[-0.12  0.53 -0.16  4.55  7.06  0.76 -0.66  5.06  0.07 -0.70  0.31 -0.16
 -1.25  1.72 -0.75 -0.30  1.43  0.54 -2.87  1.02  0.10  1.42 -0.33  1.53] : (50):[67]
[ 0.89  0.15 -0.70  3.23 -2.34 -1.88  0.59  0.24  1.29 -0.40  0.68 -0.39
  0.08  0.15  0.77 -0.18  2.45  1.40  1.71 -1.85 -0.58  0.16 -0.56  2.27] : (49):[62]
[ 0.34  0.13  0.11  2.70  1.62 -0.60  0.02  4.95 -1.03  0.42 -0.38  0.11
 -0.52  0.81 -0.64 -0.29  0.79  0.30 -3.15 -0.90  1.02  1.50 -1.30  1.02] : (50):[67]
[-0.20 -0.80  0.86 -2.72 -3.67 -1.77 -0.85  3.07  0.36  1.09 -0.99 -0.05
 -0.28 -0.26 -1.18 -0.53  0.62  0.75  0.04 -4.09 -0.51  0.18  0.23  0.93] : (50):[65]
[-0.18  0.40  1.18  2.34 -3.42 -2.41  1.34  3.84  0.37  0.26 -0.15 -0.72
 -0.77 -0.63 -0.46 -0.12  0.71  0.11 -2.33 -1.99 -0.74 -0.19 -0.06  0.38] : (50):[65]
[-2.17 -0.68 -0.74  1.70  3.24 -0.63 -0.28  3.68 -0.56  0.72  0.50 -0.02
 -0.48  0.79 -0.69 -0.95  1.24  0.50 -0.59 -0.69 -0.36  1.79  0.63  0.67] : (50):[65]
[ 0.78 -0.58 -1.17  1.66  1.86  0.61 -0.73 -0.30  0.57 -0.35 -0.24 -1.68
 -0.06 -0.79 -1.83 -0.05  2.07  1.57  3.51 -0.27  1.15 -0.28  1.70 -0.99] : (49):[61]
[ 0.61 -0.45 -0.17 -0.33 -0.47 -3.47 -0.91  1.27  0.92  0.33  0.19 -0.25
 -0.28  0.76 -0.30 -1.03  2.14  1.27  2.59 -1.87  0.31  0.34 -1.01  0.02] : (49):[51]
[ 1.10 -0.63 -0.11  1.13 -0.54 -3.52 -0.49  3.93 -0.31  1.32 -0.28 -0.22
 -0.33  1.82  0.83  0.13  2.91  1.89 -0.64 -2.46  0.07  0.74 -2.81 -0.77] : (50):[65]
[-0.34 -0.66 -0.03 -0.22 -0.91  1.24  0.12 -1.50  0.90 -0.20 -0.01 -0.62
 -0.18 -0.61 -0.89 -0.06 -0.35  0.99  0.75  0.62 -0.34 -1.01  1.00  0.00] : (49):[61]
[ 0.30 -1.28  0.40 -0.01  1.11 -1.26 -0.83  4.37 -0.81  1.43 -0.51  1.02
 -0.48 -0.33 -1.34 -1.08 -0.62 -0.34 -1.09 -2.26 -0.36 -5.11 -0.11  1.63] : (50):[67]
[ 0.19 -0.16  0.76  3.65  3.82  0.88  1.56  0.90  0.01 -1.09 -0.20 -1.06
 -0.15  0.91 -0.45 -0.49  2.16  1.50  1.16  1.40  0.55  0.60 -0.95  0.40] : (49):[51]
[ 0.09 -0.32  0.68  3.90  3.84 -1.79 -0.12  5.65  1.21  0.54 -0.16 -0.87
  0.91  1.91 -0.70 -0.55  1.62 -1.69 -3.21 -1.84  0.75  1.17 -2.25  0.57] : (50):[67]
[ 0.70 -0.48  0.21 -0.13 -1.06 -0.96 -0.19  3.14  0.41  0.61 -0.39  0.50
  0.08  0.81 -0.40 -0.03  0.93  0.57 -1.58 -1.74  2.25  0.24 -0.12  0.65] : (50):[67]
[ 0.13 -0.33 -0.15  1.89  3.58  0.16 -1.72  2.01 -0.27  1.03 -0.76 -0.14
 -0.30 -1.46 -1.82 -0.02  1.23  0.21 -0.80  0.32 -0.09 -0.41  0.44 -0.29] : (50):[52]
[-0.35  0.00  1.29  0.52  5.45  2.93  0.14  2.57 -1.85  0.84 -0.17 -1.21
 -0.01 -0.78 -2.68  0.39  0.47 -0.62 -0.80  1.88  7.06 -0.07  1.19 -0.26] : (50):[52]
[ 0.44 -0.95  0.09  2.64  2.07  0.58  0.11 -2.26  1.22  1.01 -0.26 -1.36
  0.49 -0.56 -1.89 -0.40  0.89  0.52  1.62  0.29  0.40  0.32  0.56 -0.70] : (49):[61]
[-0.06 -0.67  0.44 -0.55 -2.35 -1.56 -0.09  3.26 -0.15  2.27 -0.17  1.35
 -0.27  0.84 -0.27 -0.76  0.02 -0.44 -1.74 -2.84 -0.40  0.36 -0.41  1.46] : (50):[65]
[ 0.08 -0.18 -0.37  2.18 -1.57 -1.44 -0.12  3.30  0.30  1.09 -0.22 -0.73
 -0.10  0.11  0.78 -0.57 -0.11  0.53 -2.02 -3.27  1.06 -0.18 -0.53  1.28] : (50):[67]
[ 0.50 -0.62 -0.13  1.80 -4.34 -2.24 -0.20  3.12  0.72  0.76  0.63  0.53
 -0.27  0.34  0.76 -0.72  0.48  1.74 -0.50 -4.45 -0.75  0.19  0.30  0.49] : (50):[52]
[-0.38 -0.27 -0.31  0.61  0.92 -0.84 -0.85  0.98  0.51  0.64 -0.64 -0.70
 -0.31 -1.67 -0.45  0.49  0.14  0.12 -1.19 -1.77  0.09 -0.26  2.18 -0.10] : (50):[52]
[ 1.28 -1.13 -0.03  4.48  7.06 -0.54 -0.59  1.56 -0.05 -1.09  0.20 -0.09
 -1.72  1.17 -1.18 -0.72  2.21  1.51  1.57  2.52  1.21  0.84  0.07  0.32] : (49):[61]
[-1.87 -0.42 -0.45 -0.70  2.17  1.06 -0.10  2.23 -1.79  0.80 -0.54  1.26
 -0.36 -1.87 -1.94 -0.54  0.28  0.03 -0.23  0.11  0.03  0.61  0.53 -0.24] : (50):[65]
[ 0.31 -0.71  1.16 -0.94 -1.33 -0.18  0.99  2.37  0.10  0.27 -0.48 -0.46
 -0.43 -1.23 -1.02  0.59  0.61 -2.87 -0.35 -1.29 -0.63  0.40  0.05  0.02] : (50):[65]
[ 0.58 -0.12 -0.18  5.56  0.29  1.47  0.94  1.07  0.23 -1.02  0.24 -1.03
 -0.41 -0.19 -0.03 -0.11  1.08  1.80  1.26 -0.34  0.46 -0.30 -0.35  0.96] : (49):[51]

[ 0.20 -0.13 -0.85  0.40 -0.18 -0.16  0.08  0.40 -0.05  0.45  0.79  1.23
 -0.02  0.52  0.15 -0.50  0.07  0.19 -0.27 -0.03 -1.87 -1.10  0.25 -0.84] : (74):<68>
[ 1.58  0.64 -0.12  0.39 -0.14 -0.81  0.21 -0.31  0.29  0.68  0.91  1.23
 -0.09 -0.05  0.32 -0.62  0.65  0.25 -0.38 -0.16 -1.36 -0.53  0.60 -0.71] : (74):<63>
[ 0.76 -2.11 -1.48 -0.11 -1.35  0.70  0.06 -0.46 -0.03  0.72  0.96  2.91
 -0.06 -0.20  0.20 -1.17  0.30  0.10  0.18  0.13 -0.52 -1.03 -1.19 -1.54] : (77):<69>
[ 0.60 -0.90 -0.32  0.34 -0.81 -0.63 -0.02 -0.55 -1.99  0.44  0.68 -0.08
 -0.03  0.72  0.45 -0.38 -0.20  1.46 -0.83 -0.20 -1.89  0.93 -0.39 -0.25] : (77):<69>
[ 0.37 -0.76  0.18  0.16 -0.71 -0.52  0.09 -0.50 -1.05  0.46  0.82  0.44
  0.10  0.03  0.35 -0.33 -0.71  0.61 -0.26 -0.01 -1.17  1.16 -0.03 -0.13] : (77):<69>
[ 0.94  0.70 -0.66  0.19 -0.06 -0.56  0.26  0.02  0.16  0.90  0.53  0.61
 -0.16  0.04  0.25 -0.42  0.53  0.37 -0.24  0.02 -2.44  0.22  0.44 -0.47] : (74):<63>
[ 2.56  1.49 -0.47  0.17  0.08 -0.52  0.44  0.67  0.50  0.34  0.72  1.40
  0.42 -0.43  0.28 -0.80  0.44  0.18 -0.36 -0.48 -1.32 -2.18  1.27 -0.42] : (74):<63>
[ 2.41  0.82 -0.20 -0.23 -0.84 -0.35  0.15  0.25 -0.77 -0.16  0.70  0.37
  0.36 -0.82  0.29 -0.90  1.48  0.70 -0.68 -0.30  0.70  0.82  0.09 -0.37] : (77):<65>
[ 1.12 -1.53 -0.24  0.15 -1.09 -0.31 -0.37 -0.53 -1.43 -0.43  0.62  1.07
  0.06  0.71  0.50 -0.18  0.14  1.36 -0.58 -0.28 -1.88  0.98 -0.41 -0.92] : (77):<69>
[ 2.86  0.64  0.00  0.34  0.17 -0.84  0.25  0.40  0.64  0.05  0.64  0.82
  0.60 -0.41  0.07 -0.35  1.41  0.97 -0.01 -0.09 -1.27 -0.90  0.55 -0.20] : (74):<63>
[ 0.71  0.19 -1.10  0.28 -0.23 -0.36  0.11  0.03  0.73  0.45  0.56  1.49
 -0.02 -0.23 -0.01 -0.90  0.86 -0.01 -0.17  0.08 -1.09 -0.28  0.15 -1.07] : (74):<68>
[ 0.09 -0.94  0.11  0.17 -0.62 -0.80  0.24 -0.86 -1.40  1.20  0.74  0.23
 -0.05 -0.29  0.48 -0.32 -1.42  1.32 -0.51  0.13 -2.35  2.05 -0.43  0.04] : (77):<69>
[ 1.79  0.24  0.41  0.03 -0.64 -0.65  0.17 -0.11 -0.52  0.19  0.57  0.29
  0.44 -0.43  0.23 -0.78  0.57  0.51 -0.64 -0.33 -0.80  0.62 -0.04 -0.26] : (77):<65>
[ 2.07  0.54 -0.73  0.20 -0.55  0.24  0.05  0.27  2.01  0.54  0.94  2.64
  0.11 -1.64 -0.02 -0.74 -0.56 -0.68  0.30  0.15 -0.67 -1.33  0.63 -0.57] : (74):<63>
[ 1.82 -0.19 -1.32  0.19  0.12 -0.68  0.01  0.34  0.82  0.13  0.43  1.59
  0.06 -0.12  0.17 -0.80  1.49  0.32 -0.24 -0.13 -1.47 -0.78 -0.33 -0.90] : (74):<68>
[ 1.78  0.17 -0.85  0.15 -0.23 -0.38  0.23  0.11  0.03  0.55  0.99  1.35
  0.09 -0.29  0.28 -0.78 -0.08  0.75 -0.31 -0.48 -1.55 -0.89  0.53 -0.46] : (74):<68>
[ 1.24 -0.74 -0.75  0.35 -0.34 -0.34 -0.02  0.09  0.09  0.01  0.66  1.60
  0.51  0.32  0.18 -0.78  0.73  0.45 -0.26 -0.10 -1.94 -0.96 -0.09 -1.04] : (74):<68>
[ 0.70 -1.56  0.09  0.06 -1.06 -0.29  0.06 -0.33 -1.92 -0.30  0.87  1.89
  0.26  0.47  0.45 -0.79  0.54  1.25 -0.92 -0.49 -1.50 -0.17 -0.27 -1.02] : (77):<69>
[ 0.91 -0.37 -1.14  0.73 -0.02 -0.34  0.19  0.27  0.69  0.31  0.66  1.91
 -0.08 -0.10  0.13 -0.81  0.69 -0.20 -0.25 -0.05 -0.81 -1.19  0.07 -0.93] : (74):<68>
[ 1.45  0.43 -1.17  0.18 -0.05 -0.17  0.22  0.64 -0.13  1.02  0.36  1.22
 -0.05  0.25  0.18 -0.60  1.18  0.66 -0.05  0.11 -1.90 -1.29  0.03 -0.75] : (74):<68>
[ 2.32  0.67 -1.96  0.09 -0.33 -0.23  0.09  0.75 -0.55  0.64  0.48  0.45
 -0.12  0.34  0.29 -0.63  2.16  0.77 -0.52 -0.20 -1.70 -0.76  0.05 -0.98] : (74):<68>
[ 1.64 -0.21  0.15 -0.08 -0.77 -0.50  0.03 -0.44 -0.36 -0.05  0.94  0.71
  0.23 -0.90  0.03 -0.50  0.03  0.42 -0.56 -0.24  0.31  1.11 -0.08 -0.30] : (77):<65>
[ 1.65 -0.50 -1.32  0.39 -0.48 -0.36 -0.14  0.19 -0.36  0.45  0.43  0.63
  0.07  1.01  0.29 -0.77  1.45  0.24 -0.36 -0.18 -2.09 -0.91 -0.40 -1.11] : (74):<68>
[ 0.26  0.75 -0.65  0.28  0.51 -1.07  0.42  0.25 -0.86  1.16  0.32 -0.25
 -0.17  0.53  0.28 -0.65  0.87  0.62 -0.67 -0.20 -2.87  0.82 -0.31 -0.25] : (74):<68>
[ 2.33 -1.58 -0.21  0.00 -1.18 -0.35 -0.05 -0.43 -1.10  0.23  0.96  0.84
  0.38 -0.23  0.30 -0.83 -0.21  1.15 -0.71 -0.38 -1.14  0.05 -0.54 -0.34] : (77):<69>
[ 0.82  0.43 -1.23  0.46  0.26 -0.62  0.08  0.26  0.56  0.98  0.38  0.24
 -0.45  0.79  0.23 -0.33  0.72  0.31 -0.11  0.16 -3.17  0.07  0.11 -0.55] : (74):<68>
[ 1.32 -1.06 -0.47 -0.02 -0.92 -0.47 -0.40 -0.88 -1.34  0.59  1.09  0.91
  0.03 -0.71  0.37 -0.45 -1.14  1.28 -0.34 -0.01 -0.80  0.99 -0.08 -0.56] : (77):<69>
[ 1.55 -0.47 -0.22  0.14 -0.60 -0.62 -0.21 -0.64 -0.26 -0.04  0.48 -0.27
 -0.16 -0.91  0.40 -0.55  0.16  0.58 -0.67  0.11 -1.02  2.64 -0.82 -0.09] : (77):<65>
[ 1.48  0.53 -0.17  0.04 -0.45 -0.42  0.12 -0.06 -0.40  0.35  0.47  0.21
  0.09 -0.30  0.15 -0.51  0.67  0.46 -0.40 -0.03 -1.10  0.99 -0.07 -0.32] : (77):<65>
[ 0.64  2.36 -1.14  0.00 -0.50  1.18  0.24  0.96  3.02  0.56  0.79  3.74
 -0.23 -2.56 -0.02 -0.63 -1.75 -1.72  1.04  0.54 -1.45 -1.50  1.88 -0.80] : (74):<68>
[ 1.98 -1.45 -0.69  0.23 -0.97 -0.24 -0.17 -0.48 -0.96  0.19  0.83  0.37
  0.23 -0.04  0.13 -0.65 -0.04  0.74 -0.50 -0.19 -0.23  0.08 -0.48 -0.51] : (77):<69>
[ 1.20 -0.05  0.22 -0.17 -1.29  0.04  0.15 -0.37 -1.20  0.13  0.99  0.48
  0.26 -0.97  0.33 -0.24 -0.81  0.92 -0.18  0.06  0.09  0.63  0.53 -0.34] : (77):<69>
[ 0.54  0.89  0.31 -0.12 -0.47 -0.31  0.11 -0.10 -0.73  0.23  0.49  0.13
  0.18 -0.63  0.07 -0.38  0.01  0.38 -0.43 -0.25  0.38  1.08  0.61 -0.02] : (77):<65>
[ 1.56 -1.26  0.00  0.25 -1.07 -0.34 -0.04 -0.59 -0.62  0.07  0.54 -0.21
  0.14  0.09  0.18 -0.36 -0.40  0.67 -0.60 -0.14 -0.50  0.63 -0.48 -0.12] : (77):<65>
[ 2.59  0.36 -1.00  0.18  0.06 -1.11  0.21 -0.22  0.15  0.85  1.15  0.57
  0.10 -0.72  0.10 -0.74  0.47  0.91 -0.60  0.00 -0.89 -0.13  0.17 -0.35] : (74):<63>
[ 1.25 -0.62 -0.92  0.16 -0.30 -0.20  0.08  0.37  0.12  0.27  0.41  1.89
 -0.10  0.29  0.24 -0.80  1.07  0.42 -0.21 -0.04 -1.64 -1.17 -0.57 -1.02] : (74):<68>
[ 0.82 -0.26 -1.20  0.44  0.00 -0.50  0.17  0.08  0.07  1.05  0.52  1.10
 -0.12  0.93  0.09 -0.83  1.64  0.12 -0.35 -0.12 -2.18 -1.03 -0.48 -1.11] : (74):<68>
[ 2.85 -1.05 -1.12  0.19 -0.65 -0.14  0.02  0.11 -0.20  0.06  0.69  1.35
  0.39  0.24  0.11 -1.18  2.19  0.55 -0.60 -0.31 -0.54 -1.24 -0.61 -1.12] : (74):<68>
[ 1.31 -0.89 -0.38 -0.06 -1.17 -0.06  0.10 -0.49 -0.68  0.40  0.94  1.56
  0.04 -0.75  0.20 -0.87 -0.88  0.60 -0.50 -0.27 -0.54  0.03 -0.14 -0.85] : (77):<69>
[ 1.13 -0.11 -1.72  0.29 -0.10 -0.17  0.10  0.54 -0.30  0.24  0.34  0.75
 -0.18  0.93  0.10 -0.72  2.35  0.43 -0.31 -0.08 -1.21 -1.08 -0.52 -1.08] : (74):<68>
[ 0.90 -0.24 -1.09  0.49 -0.22 -0.36 -0.04  0.37 -0.21  0.46  0.18  0.03
 -0.21  0.79  0.28 -0.76  0.77  0.37 -0.56  0.02 -1.87 -0.11 -0.29 -0.70] : (74):<68>
[ 2.36  1.53 -0.45  0.17  0.24 -0.60  0.33  0.69  1.26  0.45  0.77  1.48
  0.23 -1.21 -0.03 -0.73  0.07  0.10 -0.19  0.04 -1.18 -1.29  1.00 -0.17] : (74):<63>
[ 1.82 -0.01 -0.44  0.18 -0.15 -0.88  0.05 -0.10 -0.02  0.61  1.13  1.36
  0.24 -0.22  0.33 -0.70  0.47  1.36 -0.54 -0.21 -1.09 -0.45  0.31 -0.76] : (74):<63>

[-0.56  0.35 -0.44  1.27 -0.80 -0.11 -0.47 -1.54 -0.09  0.33 -0.57  0.18
 -1.40 -0.49 -1.03  0.38  0.68  1.33  3.57  1.82 -0.22 -0.61 -0.36 -0.15] : <260>:<278>
[-0.27  0.89 -0.57 -0.41 -0.69 -0.10 -0.37 -0.60  0.48 -0.33  0.09 -0.70
  0.81  1.22 -1.28 -2.12  0.65  2.46  1.60 -0.35 -0.63 -0.17  0.26  0.39] : <260>:<278>
[-0.57  1.42 -0.72 -1.01  0.22 -0.35  1.12  0.48  1.63 -0.68  0.37 -1.32
  1.54  1.24 -1.29 -2.54 -0.15  4.09  2.09 -0.89 -0.30  1.02  0.46 -0.58] : <260>:<278>
[-0.96  0.14 -0.17  0.17  0.17  0.06  2.00  0.49  1.96  0.97  0.26 -0.56
  0.11  1.75 -0.63 -1.81  0.66 -1.06 -0.84  0.44  0.24 -0.79  0.06 -0.74] : <263>:<273>
[-1.12 -0.37 -0.95  0.19 -0.38  2.19 -0.44 -0.79  0.12 -0.46  0.53  1.01
 -1.53 -0.89 -0.58 -2.62  0.95  2.02  2.19  0.72 -1.17  0.39 -0.18  0.12] : <260>:<278>
[ 0.45 -0.11 -0.37  0.48  0.17  0.47  0.78  0.55  0.91  0.37  0.35 -0.44
  0.83  0.67 -1.25 -3.42  0.51 -0.98  0.61 -0.78  0.41  0.22  0.05 -0.64] : <263>:<273>
[-0.22 -0.03  0.10  1.36 -0.15  0.62  1.08 -0.44  0.80  0.65 -0.10 -0.25
  0.22  2.16  0.05  0.29  0.29 -2.13 -0.49  0.06 -1.53 -0.30 -0.25 -1.39] : <263>:<274>
[-1.18 -2.23 -0.02  4.41  0.11  2.37 -1.87  0.14 -0.19  0.54 -0.13  3.36
 -3.01  0.17 -0.24  5.75 -1.21 -4.60 -5.10  2.84  1.14 -4.10 -1.21 -0.15] : <263>:<274>
[ 0.30  0.04 -1.11  0.04  0.00 -1.34  3.34  1.41  2.39 -0.24  0.53 -1.73
  0.88  1.50 -1.85 -4.83  0.29  0.19  1.41 -0.21  1.45  1.69  0.34 -0.66] : <263>:<274>
[-0.39  0.18 -0.41 -0.33 -1.32 -0.82  1.27 -1.37  1.69  0.17  0.10 -0.59
  1.29  0.91 -4.33 -4.39  0.95  2.22  4.00 -1.31 -0.45 -0.76  0.55 -1.30] : <260>:<278>
[ 0.08 -0.42 -0.81 -1.15 -0.52 -0.80 -0.92 -0.45  2.73 -0.07 -0.01 -3.37
  0.87  0.57 -1.53 -4.11  1.81  2.07  3.01 -0.04 -1.04 -0.99  0.99 -0.91] : <260>:<278>
[-1.00 -0.02 -0.09  0.06 -0.87  2.14  0.99 -1.19 -0.09 -0.30 -1.11 -0.74
  0.57  0.65 -0.22  0.28  1.47  1.41  0.41  0.30 -1.01  0.90  0.56 -0.04] : <260>:<278>
[-1.88 -0.17 -0.59  0.11 -0.85 -1.31 -0.07  0.90  1.33  0.19 -0.30  0.55
 -0.10 -0.36 -1.13  0.51  0.79  1.46  1.68  1.46 -0.30 -0.94 -0.51 -0.18] : <260>:<276>
[-2.47 -1.27 -0.25  0.93  0.79  0.29 -1.23  0.66  2.13  0.79 -0.13 -0.65
 -0.21  2.89  0.47  0.31 -0.20 -1.44 -1.15 -0.18 -0.25 -1.43  0.12  0.65] : <263>:<274>
[-2.26  0.05 -0.68 -0.74  0.24 -0.57 -0.01 -0.71  0.65 -0.16  0.01 -1.17
  0.36  1.31 -2.47 -3.47  0.51  2.05  2.76  0.18 -0.82  1.72 -1.64  0.11] : <260>:<278>
